Below are the code and all the weights of a small trained network. Each question names an input and a class and asks about switching units off, where a switched-off unit gives its printed mean instead of its output.

import numpy as np


def w(rows, s, z=0):
    codes = np.array(rows[::2]) - 128.0
    scale = np.full(codes.shape[1], s)
    scale[-1] = z or s
    return codes * scale


def f(y):
    return y / 2 * (1 + np.tanh(0.7978845608 * (y + 0.044715 * y**3)))


def log_softmax(a):
    a = a - a.max(-1, keepdims=True)
    return a - np.log(np.exp(a).sum(-1, keepdims=True))


def net(x, mask):
    res = np.array(x, float).reshape(1, 6) / 4 @ E
    y = f(res @ A[0][:, :-1].T + A[0][:, -1])
    res = res + np.where(mask, y, B[0][:, -1]) @ B[0][:, :-1]
    return log_softmax(res[-1] @ U[:, :-1].T + U[:, -1])


A, B = {}, {}
E = w([
[26,57,215],'x0',
[128,130,129],'x1',
[247,97,228],'x2',
[129,128,128],'x3',
[152,2,60],'x4',
[128,127,129],'x5',
],0.009)
A[0] = w([
[146,2,65,10],'n1',
[168,162,82,48],'n2',
[60,74,185,53],'n3',
[192,194,69,99],'n4',
[131,82,101,1],'n5',
[199,197,26,71],'n6',
[34,88,214,40],'n7',
[64,139,68,128],'n8',
[60,159,53,117],'n9',
[112,203,170,47],'n10',
[199,99,207,125],'n11',
[68,190,208,62],'n12',
[111,217,186,19],'n13',
[38,126,31,145],'n14',
[231,78,206,82],'n15',
[174,169,74,53],'n16',
[230,71,207,92],'n17',
[195,174,80,72],'n18',
[98,228,186,56],'n19',
[113,211,178,39],'n20',
[213,194,51,107],'n21',
[58,93,191,68],'n22',
[65,76,173,43],'n23',
[114,253,172,31],'n24',
[165,117,162,99],'n25',
[55,160,64,117],'n26',
[140,20,66,15],'n27',
[21,140,69,71],'n28',
[207,120,216,58],'n29',
],0.0094,0.0028)
B[0] = w([
[218,68,1,215],'n1',
[87,90,173,167],'n2',
[59,61,161,198],'n3',
[50,36,216,224],'n4',
[171,114,103,134],'n5',
[76,87,178,252],'n6',
[47,74,178,227],'n7',
[119,211,127,193],'n8',
[122,202,135,212],'n9',
[195,103,60,183],'n10',
[96,239,131,225],'n11',
[176,65,124,210],'n12',
[196,105,84,199],'n13',
[108,241,124,235],'n14',
[91,219,107,249],'n15',
[75,88,170,182],'n16',
[107,222,114,253],'n17',
[71,93,195,201],'n18',
[225,53,43,218],'n19',
[213,107,52,192],'n20',
[57,50,219,251],'n21',
[56,75,198,198],'n22',
[89,89,157,185],'n23',
[206,78,37,230],'n24',
[125,186,131,155],'n25',
[125,212,138,209],'n26',
[215,88,41,199],'n27',
[110,197,135,217],'n28',
[128,209,143,220],'n29',
],0.0077,0.0071)
U = w([
[130,254,140,73],'0',
[91,26,222,1],'1',
[221,57,36,228],'2',
],0.013,0.00047)

Each question gives the input, the list of numbers given to net, and the class t.
The units are the neurons (one row each of A and B). Each row of codes is followed by its name. A weight is (code - 128) times the scale printed after its matrix; where a second scale follows, it is the last column's (A, B and U).
mask holds one flag per neuron, in row order. A switched-off neuron (its flag False) gives its mean, the last column of its row in B, instead of its output. The means were averaged over made-up inputs and are rounded, as every weight is.
A unit's drop is (log p(t) with every unit on - log p(t) with that unit switched off) / (log p(t) with every unit on - log p(t) with every unit switched off).
unit that matters most: the unit with the biggest drop
top k neurons: the k neurons with the biggest drops, biggest first
drop of u: that unit's drop, to one decimal
input [-7,8,3,-7,7,-4], class 1: unit that matters most => n21
input [6,-3,5,8,8,-8], class 2: top 2 neurons => n1, n27
input [1,-4,5,-2,6,1], class 2: top 3 neurons => n1, n27, n14
input [5,5,-5,-7,6,3], class 2: top 2 neurons => n1, n27
input [0,-2,8,1,8,2], class 0: top 3 neurons => n17, n15, n11
input [5,6,-4,0,6,-7], class 2: top 3 neurons => n1, n27, n21
input [8,-5,-8,3,2,3], class 0: top 2 neurons => n14, n28
input [7,-4,-7,-4,-8,3], class 2: top 3 neurons => n19, n12, n24
input [2,1,2,-6,3,-5], class 2: drop of n4 => 0.2
input [7,-5,7,-3,1,4], class 0: drop of n15 => 0.3
input [-6,-7,5,-5,-5,3], class 1: drop of n14 => 0.1
